Below is a small trained network, with its code and all its weights. Each question gives an input and a class and asks what happens when units are switched off, that is, made to give their printed mean instead of their output.

import numpy as np


def w(rows, s, z=0):
    codes = np.array(rows[::2]) - 128.0
    scale = np.full(codes.shape[1], s)
    scale[-1] = z or s
    return codes * scale


def norm(h):
    return h / np.sqrt((h * h).mean(-1, keepdims=True) + 1e-5)


def f(y):
    return np.maximum(y, 0)


def log_softmax(a):
    a = a - a.max(-1, keepdims=True)
    return a - np.log(np.exp(a).sum(-1, keepdims=True))


def net(x, mask):
    res = np.array(x, float).reshape(1, 5) / 4 @ E
    u = 0
    for l in range(2):
        y = f(norm(res) @ A[l][:, :-1].T + A[l][:, -1])
        res = res + np.where(mask[u : u + 8], y, B[l][:, -1]) @ B[l][:, :-1]
        u += 8
    return log_softmax(norm(res)[-1] @ U[:, :-1].T + U[:, -1])


A, B = {}, {}
E = w([
[128,128,127,127,127,128,129,130,128,128,127,128],'x0',
[59,131,165,150,147,148,135,156,11,130,61,108],'x1',
[186,166,82,192,93,118,34,100,62,100,183,115],'x2',
[99,148,70,74,103,237,78,123,151,95,92,117],'x3',
[127,127,128,127,127,128,128,130,128,127,129,127],'x4',
],0.013)
A[0] = w([
[160,114,133,120,134,85,147,124,242,136,170,133,37],'L0N0',
[115,120,164,108,134,138,180,122,216,127,148,127,22],'L0N1',
[131,116,189,153,143,4,213,140,129,146,142,136,5],'L0N2',
[94,127,119,98,134,237,124,141,177,141,100,142,115],'L0N3',
[64,114,181,129,148,130,183,137,24,141,89,139,4],'L0N4',
[112,134,130,121,128,114,154,140,141,136,121,133,25],'L0N5',
[77,113,186,109,153,115,227,139,142,147,70,140,12],'L0N6',
[179,133,125,171,134,91,66,120,73,135,166,138,24],'L0N7',
],0.027,0.0032)
B[0] = w([
[152,171,166,169,116,145,159,159,212,146,77,118,231],'L0N0',
[81,111,60,156,120,100,137,189,98,130,169,157,207],'L0N1',
[160,98,165,64,164,155,84,2,110,100,138,111,255],'L0N2',
[156,100,169,69,151,133,104,39,110,109,143,113,229],'L0N3',
[133,158,153,191,135,133,170,140,233,128,96,136,244],'L0N4',
[120,123,108,125,121,99,126,130,112,136,128,136,151],'L0N5',
[110,122,65,113,84,107,116,217,59,146,163,134,246],'L0N6',
[87,103,69,104,107,110,131,192,81,141,157,143,224],'L0N7',
],0.025,0.028)
A[1] = w([
[158,156,138,132,114,145,141,154,153,139,103,127,4],'L1N0',
[134,168,174,214,144,108,179,138,238,135,97,141,53],'L1N1',
[127,145,98,154,112,110,123,176,37,135,137,129,22],'L1N2',
[99,190,170,219,140,163,113,134,69,131,41,99,91],'L1N3',
[188,201,196,181,116,147,161,149,213,140,72,115,27],'L1N4',
[69,104,87,95,112,93,139,184,63,127,158,139,93],'L1N5',
[173,103,202,103,185,135,108,3,74,120,123,111,23],'L1N6',
[129,127,169,95,160,159,95,25,121,77,112,108,86],'L1N7',
],0.023,0.0018)
B[1] = w([
[142,147,166,148,112,100,113,110,128,142,93,100,158],'L1N0',
[159,212,140,188,98,131,63,110,126,167,83,102,229],'L1N1',
[89,83,144,90,125,74,210,177,188,113,160,150,193],'L1N2',
[215,141,126,78,84,106,112,129,253,180,137,112,136],'L1N3',
[144,165,58,226,155,118,94,114,205,190,166,179,217],'L1N4',
[58,115,94,194,150,135,138,159,61,131,97,128,251],'L1N5',
[124,139,190,45,123,227,134,97,111,32,107,100,251],'L1N6',
[179,73,184,82,155,71,172,103,91,121,135,125,232],'L1N7',
],0.019,0.027)
U = w([
[70,54,18,106,107,102,146,251,34,121,170,154,255],'0',
[216,72,197,9,181,194,105,1,65,27,145,117,67],'1',
[224,204,110,216,115,132,82,131,217,174,108,143,66],'2',
],0.0088,0.00078)

Each question gives the input, the list of numbers given to net, and the class t.
The units are the neurons (one row each of A and B). Each row of codes is followed by its name. A weight is (code - 128) times the scale printed after its matrix; where a second scale follows, it is the last column's (A, B and U).
mask holds one flag per neuron, layer by layer. A switched-off neuron (its flag False) gives its mean, the last column of its row in B, instead of its output. The means were averaged over made-up inputs and are rounded, as every weight is.
A unit's drop is (log p(t) with every unit on - log p(t) with that unit switched off) / (log p(t) with every unit on - log p(t) with every unit switched off).
The circuit of an input: a set's keep is (log p(t) with only the set's units on - log p(t) with every unit switched off) / (log p(t) with every unit on - log p(t) with every unit switched off). Starting from the 12 units with the biggest drops (on a tie, the unit counted first), units are removed one at a time, each time the one whose removal leaves the highest keep (on an exact tie, the one counted first), for as long as the keep stays at least 0.8.
circuit, biggest first: the units of the circuit, biggest drop first
k most important neurons: the k neurons with the biggest drops, biggest first
top k neurons in layer l: the k neurons of layer l with the biggest drops, biggest first
drop of u: that unit's drop, to one decimal
input [-7,8,-3,-7,-7], class 2: 2 most important neurons -> [L0N4; L0N3]
input [5,-8,1,-4,8], class 2: circuit, biggest first -> [L0N0]
input [2,7,-7,6,-1], class 0: top 3 neurons in layer 0 -> [L0N6; L0N2; L0N0]
input [8,4,-3,3,5], class 2: 3 most important neurons -> [L0N4; L0N2; L0N7]
input [5,3,7,7,0], class 0: 2 most important neurons -> [L0N2; L0N7]
input [4,7,0,-6,-2], class 2: 3 most important neurons -> [L0N4; L0N3; L1N4]
input [-6,-6,-3,-5,-2], class 2: top 2 neurons in layer 0 -> [L0N0; L0N3]
input [0,-1,6,-5,-6], class 0: top 2 neurons in layer 0 -> [L0N7; L0N3]
input [4,-8,8,3,4], class 0: top 2 neurons in layer 0 -> [L0N7; L0N4]
input [2,-5,-3,-4,-2], class 2: 2 most important neurons -> [L0N0; L0N3]
input [-4,2,5,-5,-4], class 0: 2 most important neurons -> [L0N7; L0N3]
input [-8,8,0,6,6], class 2: 2 most important neurons -> [L0N4; L0N2]
input [4,-5,-8,-5,-6], class 0: top 2 neurons in layer 0 -> [L0N6; L0N1]
input [-2,0,4,3,8], class 0: top neuron in layer 0 -> [L0N2]
input [7,4,-3,-2,3], class 2: 2 most important neurons -> [L0N4; L0N7]
input [-5,-1,-8,-6,0], class 0: top 2 neurons in layer 0 -> [L0N6; L0N1]
input [-4,4,8,7,3], class 0: drop of L0N2 -> 2.6
input [-7,4,2,-2,2], class 2: drop of L0N4 -> 1.3
input [-8,1,-8,-3,-6], class 0: drop of L0N1 -> 0.0
input [0,4,-1,-2,1], class 2: top neuron in layer 0 -> [L0N4]
